Small tables with named rows and columns. After each table, cells are looked up by row and column.

lomovo:
	tofatav	rup	pivit	nar	zugizer	kot	sezuben	gim	rozegi	zut
duf	-81177	-78056	-43258	-43681	-58654	-72038	-72618	-58705	-37444	-71439
kom	-60849	-20814	-47909	-43281	-47785	-67849	-50279	-33848	-48991	-53973
busemum	-43449	-59651	-67746	-49853	-59836	-11533	-53803	-79284	-50911	-31995
fisadaz	-70012	-65531	-36487	89201	-45457	11403	-98996	-49754	-57861	-28065

fisadaz, nar -> 89201
busemum, gim -> -79284
duf, sezuben -> -72618
kom, tofatav -> -60849
fisadaz, pivit -> -36487
kom, zut -> -53973
duf, rup -> -78056
kom, rozegi -> -48991
duf, zut -> -71439
Which row has the largest tofatav? busemum

Table duferik
	tov	bosepum	gul	safima	momupa	mori	rakezip	dudun
veg	-0.400	-0.390	0.624	0.250	-0.371	0.721	-0.171	-0.655
nasaf	-0.376	0.278	-0.050	-0.176	-0.822	0.677	-0.067	0.020
bipur	-0.749	-0.469	0.624	0.215	-0.435	0.305	-0.102	-0.655
zeraguz	-0.973	-0.469	0.664	0.783	-0.758	0.239	0.797	0.105

What is the tov of zeraguz in duferik? -0.973
What is the bosepum of veg in duferik? -0.390
What is the momupa of bipur in duferik? -0.435
What is the bosepum of nasaf in duferik? 0.278
What is the momupa of zeraguz in duferik? -0.758
What is the tov of bipur in duferik? -0.749
What is the dudun of zeraguz in duferik? 0.105
What is the dudun of veg in duferik? -0.655
What is the mori of zeraguz in duferik? 0.239
What is the dudun of nasaf in duferik? 0.020
What is the dudun of bipur in duferik? -0.655
What is the rakezip of nasaf in duferik? -0.067
What is the mori of bipur in duferik? 0.305
What is the safima of veg in duferik? 0.250
What is the gul of nasaf in duferik? -0.050
Row with the largest tov: nasaf

tibeb
columns: vevu, zok, gepu, savan
bitof: [-69, -58, 16, -54]
duruvu: [-53, -42, -31, -60]
sos: [44, 42, -62, 33]
pud: [-29, -10, -50, -45]
nole: [-31, -42, -6, -34]
lur: [-49, -44, 29, -51]
bupepeb: [-7, 14, 4, -7]
kozo: [50, 53, -17, 33]
zegub: [-41, -55, 8, -46]
lod: [-3, 6, -39, 2]
vulop: [14, 15, -1, 28]
lak: [25, 33, -74, 34]
setul: [-24, -13, -1, -22]
vudare: [-14, 10, -18, -23]

gepu of bupepeb: 4
gepu of vudare: -18
zok of bitof: -58
zok of bupepeb: 14
savan of lod: 2
savan of sos: 33
savan of lak: 34
savan of kozo: 33

futotad =
	neki	lof	valiri	fuz	zifefuv	loz
kalunuf	17.83	10.51	-0.42	-15.18	69.32	7.12
voza	23.40	18.74	-18.85	42.38	-19.81	16.19
mekor	5.82	-42.16	-33.78	-13.55	-6.86	82.52
lukuva	-38.31	-84.30	71.86	-30.51	-85.46	-49.60

zifefuv of mekor is -6.86
neki of lukuva is -38.31
zifefuv of voza is -19.81
fuz of kalunuf is -15.18
lof of voza is 18.74
valiri of mekor is -33.78
zifefuv of lukuva is -85.46
loz of voza is 16.19
lof of kalunuf is 10.51
neki of voza is 23.40
loz of lukuva is -49.60
fuz of mekor is -13.55
neki of kalunuf is 17.83
lof of lukuva is -84.30
neki of mekor is 5.82
valiri of voza is -18.85
valiri of lukuva is 71.86
zifefuv of kalunuf is 69.32

Table sut
	batazof	fede	semupef	pezuvuf	voririz
motisin	0.0	0.2	0.1	0.9	0.9
zapadit	0.3	0.1	0.3	0.7	0.6
namo	0.9	0.8	0.8	0.2	0.2
noza	0.6	0.0	0.7	0.5	0.4
karuzor	0.0	0.3	0.1	0.8	0.8
golel	0.0	0.3	0.1	0.8	0.8
nas	0.5	0.6	0.5	0.2	0.3

zapadit, pezuvuf -> 0.7
namo, batazof -> 0.9
noza, pezuvuf -> 0.5
motisin, batazof -> 0.0
karuzor, semupef -> 0.1
motisin, pezuvuf -> 0.9
golel, batazof -> 0.0
karuzor, voririz -> 0.8
motisin, voririz -> 0.9
Row with the largest voririz: motisin

mamivak =
cols = gif, nusuti, nuzeza, soza, pedul, mit, paf, sumun, velupi
zer: [3, 7, -12, -11, 5, -7, 8, 7, -5]
sig: [-23, -28, 14, 13, -25, -19, -27, -26, -23]
dagisev: [-17, -19, -18, -19, -17, -19, -18, -17, -22]
bosok: [-27, -32, 18, 17, -30, -22, -32, -31, -25]
bugi: [-26, -26, 11, 11, -27, -20, -28, -27, -18]
sodog: [57, 58, -56, -56, 60, 52, 59, 59, 44]
dobelet: [-17, -17, -13, -13, -18, -12, -18, -18, -11]

gif of dobelet: -17
velupi of bosok: -25
pedul of dagisev: -17
sumun of dobelet: -18
soza of dobelet: -13
mit of dobelet: -12
pedul of sodog: 60
mit of zer: -7
Row with the largest gif: sodog

pekurez:
	pek	gutiva	gov	bevuz	bez	rafosu	fipoti
kevede	133	173	126	9	104	83	219
vad	148	98	131	111	109	137	128
forezik	127	141	124	111	116	114	151
dusu	68	163	148	204	162	194	115
pafi	109	111	107	114	128	109	93
topumo	128	123	113	145	128	74	96
gupi	115	112	117	116	124	130	110
tuluf	121	124	127	126	125	132	124
dos	97	92	73	71	100	132	107
fegur	102	176	147	178	131	175	173
dopos	122	132	130	110	126	121	134

gutiva of pafi: 111
fipoti of vad: 128
gov of tuluf: 127
gov of dusu: 148
bez of topumo: 128
fipoti of dusu: 115
rafosu of forezik: 114
gov of dopos: 130
rafosu of pafi: 109
rafosu of gupi: 130
bevuz of pafi: 114
bez of kevede: 104
pek of forezik: 127
pek of vad: 148
bez of dusu: 162
gutiva of fegur: 176
bez of vad: 109
gutiva of gupi: 112
gov of topumo: 113
Row with the largest gutiva: fegur

